Below is a small trained network, with its code and all its weights. Each question gives an input and a class and asks what happens when units are switched off, that is, made to give their printed mean instead of their output.

import numpy as np


def w(rows, s, z=0):
    codes = np.array(rows[::2]) - 128.0
    scale = np.full(codes.shape[1], s)
    scale[-1] = z or s
    return codes * scale


def norm(h):
    return h / np.sqrt((h * h).mean(-1, keepdims=True) + 1e-5)


def f(y):
    return np.maximum(y, 0)


def log_softmax(a):
    a = a - a.max(-1, keepdims=True)
    return a - np.log(np.exp(a).sum(-1, keepdims=True))


def net(x, mask):
    res = np.array(x, float).reshape(1, 8) / 4 @ E
    u = 0
    for l in range(4):
        y = f(norm(res) @ A[l][:, :-1].T + A[l][:, -1])
        res = res + np.where(mask[u : u + 8], y, B[l][:, -1]) @ B[l][:, :-1]
        u += 8
    return log_softmax(norm(res)[-1] @ U[:, :-1].T + U[:, -1])


A, B = {}, {}
E = w([
[132,128,133,130,131,129],'x0',
[128,125,135,131,134,129],'x1',
[129,119,137,136,139,123],'x2',
[128,128,131,127,130,134],'x3',
[58,118,183,209,2,171],'x4',
[159,85,226,57,73,80],'x5',
[124,116,137,141,141,113],'x6',
[14,237,189,98,120,130],'x7',
],0.0075)
A[0] = w([
[183,114,93,91,61,161,90],'0.n1',
[157,68,149,145,111,78,95],'0.n2',
[90,63,138,239,126,226,146],'0.n3',
[126,74,119,167,67,137,110],'0.n4',
[175,21,72,124,58,134,169],'0.n5',
[202,149,221,60,71,42,2],'0.n6',
[135,178,152,143,87,112,129],'0.n7',
[92,253,153,198,140,53,123],'0.n8',
],0.0065)
B[0] = w([
[131,129,172,118,150,115,149],'0.n1',
[99,81,161,58,122,197,164],'0.n2',
[115,197,1,174,51,148,254],'0.n3',
[56,79,106,171,174,182,183],'0.n4',
[160,53,177,150,162,206,252],'0.n5',
[95,217,61,131,153,116,176],'0.n6',
[162,52,105,134,154,157,171],'0.n7',
[51,35,109,60,127,106,218],'0.n8',
],0.007,0.0049)
A[1] = w([
[198,128,187,164,157,206,80],'1.n1',
[64,231,154,129,212,67,113],'1.n2',
[112,115,190,128,54,160,2],'1.n3',
[92,188,154,68,56,92,206],'1.n4',
[164,126,254,52,101,66,187],'1.n5',
[137,120,33,111,199,99,70],'1.n6',
[82,107,182,32,236,116,119],'1.n7',
[31,162,228,246,95,145,33],'1.n8',
],0.0076,0.0027)
B[1] = w([
[154,119,68,154,107,174,174],'1.n1',
[58,145,52,118,150,176,214],'1.n2',
[53,127,195,101,121,106,178],'1.n3',
[134,141,145,159,181,47,230],'1.n4',
[254,133,129,120,136,59,234],'1.n5',
[127,70,214,97,176,201,206],'1.n6',
[65,62,52,88,85,111,253],'1.n7',
[196,129,168,78,92,20,221],'1.n8',
],0.0085,0.0054)
A[2] = w([
[187,109,77,83,148,168,2],'2.n1',
[172,116,152,105,147,25,151],'2.n2',
[153,47,153,114,73,204,122],'2.n3',
[181,44,255,166,95,140,123],'2.n4',
[58,186,198,195,79,124,161],'2.n5',
[210,48,229,85,48,94,94],'2.n6',
[167,75,156,192,206,155,51],'2.n7',
[147,86,154,161,157,223,38],'2.n8',
],0.0091,0.0019)
B[2] = w([
[162,55,149,2,162,83,191],'2.n1',
[205,98,105,121,86,211,224],'2.n2',
[52,158,164,174,79,77,222],'2.n3',
[9,230,140,67,197,230,223],'2.n4',
[252,63,55,56,207,19,194],'2.n5',
[43,101,155,122,53,210,255],'2.n6',
[165,187,120,82,108,42,192],'2.n7',
[133,166,94,135,123,43,204],'2.n8',
],0.0079,0.0063)
A[3] = w([
[102,111,150,88,127,124,93],'3.n1',
[134,129,114,87,116,111,155],'3.n2',
[123,93,131,197,106,159,203],'3.n3',
[150,118,81,88,184,88,188],'3.n4',
[154,101,121,206,116,159,122],'3.n5',
[114,157,115,140,99,144,2],'3.n6',
[118,137,76,247,110,97,158],'3.n7',
[108,138,125,93,86,109,119],'3.n8',
],0.015,0.0037)
B[3] = w([
[117,66,177,131,161,158,196],'3.n1',
[198,132,162,243,135,101,204],'3.n2',
[38,115,145,19,127,165,173],'3.n3',
[102,232,130,209,77,127,254],'3.n4',
[105,51,254,57,72,192,163],'3.n5',
[142,151,112,122,131,106,140],'3.n6',
[242,112,190,117,178,77,210],'3.n7',
[240,113,77,158,149,139,199],'3.n8',
],0.0082,0.01)
U = w([
[179,200,87,162,156,69,119],'0',
[180,82,185,89,104,140,4],'1',
[3,164,95,112,112,208,254],'2',
],0.016,0.00097)

Each question gives the input, the list of numbers given to net, and the class t.
The units are the neurons (one row each of A and B). Each row of codes is followed by its name. A weight is (code - 128) times the scale printed after its matrix; where a second scale follows, it is the last column's (A, B and U).
mask holds one flag per neuron, layer by layer. A switched-off neuron (its flag False) gives its mean, the last column of its row in B, instead of its output. The means were averaged over made-up inputs and are rounded, as every weight is.
A unit's drop is (log p(t) with every unit on - log p(t) with that unit switched off) / (log p(t) with every unit on - log p(t) with every unit switched off).
The circuit of an input: a set's keep is (log p(t) with only the set's units on - log p(t) with every unit switched off) / (log p(t) with every unit on - log p(t) with every unit switched off). Starting from the 12 units with the biggest drops (on a tie, the unit counted first), units are removed one at a time, each time the one whose removal leaves the highest keep (on an exact tie, the one counted first), for as long as the keep stays at least 0.8.
circuit, biggest first: the units of the circuit, biggest drop first
top k neurons: the k neurons with the biggest drops, biggest first
top k neurons in layer l: the k neurons of layer l with the biggest drops, biggest first
drop when u is switched off: that unit's drop, to one decimal
input [2,4,-3,-8,6,-1,-6,7], class 0: circuit, biggest first : (2.n5)
input [-1,-7,8,0,0,4,8,7], class 0: top 3 neurons in layer 1 : (1.n2; 1.n4; 1.n6)
input [-2,-3,4,-3,0,7,-5,3], class 0: circuit, biggest first : (0.n6; 1.n4)
input [-2,1,5,-1,3,-8,4,-3], class 1: top 2 neurons : (3.n7; 3.n5)
input [0,8,4,3,2,-8,5,1], class 0: top 3 neurons : (3.n7; 2.n6; 2.n2)
input [5,7,-8,6,7,-7,-2,1], class 0: top 2 neurons : (2.n5; 0.n5)
input [-6,7,-6,3,5,0,6,2], class 0: top 4 neurons : (0.n3; 2.n5; 0.n5; 1.n5)
input [-5,-4,-5,4,1,-8,7,-1], class 1: top 3 neurons : (3.n7; 2.n4; 0.n3)
input [3,7,3,-5,3,3,-4,8], class 1: top 2 neurons : (0.n3; 1.n8)
input [-1,1,0,1,-3,0,-7,4], class 2: top 2 neurons : (1.n2; 3.n7)
input [-4,3,4,1,-4,0,7,4], class 2: top 2 neurons : (1.n2; 3.n7)
input [0,-6,-3,-2,-8,-8,-2,2], class 2: top 2 neurons in layer 3 : (3.n7; 3.n8)
input [-7,7,2,-6,0,2,3,2], class 0: top 2 neurons in layer 0 : (0.n6; 0.n4)
input [-5,-2,-3,-1,8,3,1,-2], class 2: circuit, biggest first : (2.n4)
input [2,-5,3,4,5,2,3,-6], class 2: drop when 2.n4 is switched off : 0.3
input [-3,2,4,5,-6,4,-1,6], class 0: drop when 1.n5 is switched off : 0.3
input [8,-1,0,1,5,3,-8,-7], class 2: drop when 2.n4 is switched off : 0.2
